Here is a tiny trained network, its code and every weight. The questions are about switching its units off for an input and a class, where a switched-off unit gives its printed mean instead of its output.

import numpy as np


def w(rows, s, z=0):
    codes = np.array(rows[::2]) - 128.0
    scale = np.full(codes.shape[1], s)
    scale[-1] = z or s
    return codes * scale


def norm(h):
    return h / np.sqrt((h * h).mean(-1, keepdims=True) + 1e-5)


def f(y):
    return y / 2 * (1 + np.tanh(0.7978845608 * (y + 0.044715 * y**3)))


def log_softmax(a):
    a = a - a.max(-1, keepdims=True)
    return a - np.log(np.exp(a).sum(-1, keepdims=True))


def net(x, mask):
    res = np.array(x, float).reshape(1, 3) / 4 @ E
    u = 0
    for l in range(4):
        y = f(norm(res) @ A[l][:, :-1].T + A[l][:, -1])
        res = res + np.where(mask[u : u + 5], y, B[l][:, -1]) @ B[l][:, :-1]
        u += 5
    return log_softmax(norm(res)[-1] @ U[:, :-1].T + U[:, -1])


A, B = {}, {}
E = w([
[179,139,127,38,101,122,137,80],'x0',
[86,151,68,119,70,79,112,109],'x1',
[110,144,155,88,84,89,128,246],'x2',
],0.013)
A[0] = w([
[112,148,142,93,75,141,137,202,121],'0.n0',
[143,141,45,172,141,186,190,114,2],'0.n1',
[80,228,174,89,110,155,114,196,98],'0.n2',
[230,102,103,2,107,18,173,68,6],'0.n3',
[179,149,77,198,153,219,114,61,214],'0.n4',
],0.0049,0.0038)
B[0] = w([
[226,95,87,124,184,30,112,78,180],'0.n0',
[169,123,149,197,58,67,102,109,114],'0.n1',
[151,96,115,138,190,3,169,96,170],'0.n2',
[90,76,38,19,125,255,101,189,209],'0.n3',
[191,94,178,111,19,87,162,193,255],'0.n4',
],0.0064,0.0042)
A[1] = w([
[131,95,81,170,192,156,147,35,122],'1.n0',
[143,140,104,146,196,81,160,137,49],'1.n1',
[96,171,116,218,168,107,126,161,69],'1.n2',
[77,128,42,118,90,119,120,117,93],'1.n3',
[127,109,79,101,254,81,103,94,5],'1.n4',
],0.0087,0.002)
B[1] = w([
[103,91,121,78,150,29,69,180,230],'1.n0',
[126,92,134,124,106,117,149,92,142],'1.n1',
[150,134,96,58,110,163,127,152,240],'1.n2',
[119,181,250,172,137,184,68,117,252],'1.n3',
[84,128,152,158,90,165,211,142,112],'1.n4',
],0.012,0.0038)
A[2] = w([
[100,173,97,130,63,69,136,108,71],'2.n0',
[63,106,13,255,168,172,101,202,81],'2.n1',
[143,60,103,170,116,135,77,51,84],'2.n2',
[157,123,174,129,203,201,150,146,1],'2.n3',
[144,150,127,132,29,200,163,156,172],'2.n4',
],0.0092,0.0018)
B[2] = w([
[143,138,141,176,200,152,140,107,184],'2.n0',
[177,116,92,3,96,165,116,88,252],'2.n1',
[157,130,137,139,152,24,177,153,198],'2.n2',
[112,176,219,157,142,108,108,47,203],'2.n3',
[61,52,122,186,100,149,184,140,196],'2.n4',
],0.012,0.0044)
A[3] = w([
[166,115,81,147,137,113,217,127,254],'3.n0',
[171,99,90,144,155,23,126,216,61],'3.n1',
[96,135,202,108,118,119,113,137,98],'3.n2',
[47,188,12,179,67,111,61,90,105],'3.n3',
[172,61,94,132,120,123,90,42,115],'3.n4',
],0.011,0.0034)
B[3] = w([
[75,99,153,181,91,135,85,135,165],'3.n0',
[100,179,89,127,130,36,117,142,255],'3.n1',
[132,120,96,194,126,94,148,113,182],'3.n2',
[249,162,216,116,206,147,190,93,189],'3.n3',
[94,163,105,129,114,120,131,224,200],'3.n4',
],0.012,0.0069)
U = w([
[123,153,97,132,134,5,120,190,178],'0',
[199,172,215,171,193,147,149,100,181],'1',
[144,110,85,23,85,215,117,159,133],'2',
[40,86,150,221,78,152,163,115,102],'3',
[114,128,23,192,210,158,136,109,3],'4',
],0.014,0.0053)

Each question gives the input, the list of numbers given to net, and the class t.
The units are the neurons (one row each of A and B). Each row of codes is followed by its name. A weight is (code - 128) times the scale printed after its matrix; where a second scale follows, it is the last column's (A, B and U).
mask holds one flag per neuron, layer by layer. A switched-off neuron (its flag False) gives its mean, the last column of its row in B, instead of its output. The means were averaged over made-up inputs and are rounded, as every weight is.
A unit's drop is (log p(t) with every unit on - log p(t) with that unit switched off) / (log p(t) with every unit on - log p(t) with every unit switched off).
The circuit of an input: a set's keep is (log p(t) with only the set's units on - log p(t) with every unit switched off) / (log p(t) with every unit on - log p(t) with every unit switched off). Starting from the 12 units with the biggest drops (on a tie, the unit counted first), units are removed one at a time, each time the one whose removal leaves the highest keep (on an exact tie, the one counted first), for as long as the keep stays at least 0.8.
units of the circuit, in order: the units of the circuit, biggest drop first
unit that matters most: the unit with the biggest drop
top k neurons: the k neurons with the biggest drops, biggest first
k most important neurons of layer l: the k neurons of layer l with the biggest drops, biggest first
drop of u: that unit's drop, to one decimal
input [6,2,5], class 2: units of the circuit, in order => 0.n3, 3.n1
input [6,8,1], class 1: unit that matters most => 3.n3
input [-1,0,-3], class 3: top 2 neurons => 0.n4, 1.n0
input [2,-3,-1], class 3: units of the circuit, in order => 2.n4, 0.n4, 1.n0, 0.n0
input [8,-2,-8], class 0: top 4 neurons => 1.n0, 2.n2, 2.n1, 1.n2
input [-8,-6,-7], class 2: units of the circuit, in order => 2.n1, 1.n3
input [8,-4,-8], class 0: units of the circuit, in order => 1.n0, 3.n4
input [7,8,-4], class 1: units of the circuit, in order => 3.n3, 2.n1
input [2,-1,2], class 3: top 2 neurons => 1.n4, 0.n4
input [-3,-4,-4], class 0: top 3 neurons => 1.n3, 1.n0, 2.n2
input [2,-1,3], class 3: top 4 neurons => 1.n4, 0.n4, 0.n0, 1.n0
input [-4,-5,4], class 1: top 4 neurons => 1.n0, 2.n3, 0.n4, 3.n1
input [8,2,-8], class 0: top 2 neurons => 2.n2, 1.n0
input [3,4,-1], class 1: top 3 neurons => 3.n3, 2.n1, 0.n4
input [6,-4,1], class 2: units of the circuit, in order => 0.n3
input [4,3,1], class 2: top 4 neurons => 0.n3, 2.n3, 2.n2, 3.n0
input [4,4,3], class 1: top 3 neurons => 0.n4, 2.n1, 1.n2
input [-5,-7,-8], class 0: top 2 neurons => 1.n0, 1.n3
input [-2,-2,3], class 3: 2 most important neurons of layer 0 => 0.n4, 0.n0
input [3,-5,-6], class 0: units of the circuit, in order => 1.n0
input [6,7,-1], class 1: drop of 2.n1 => 0.2
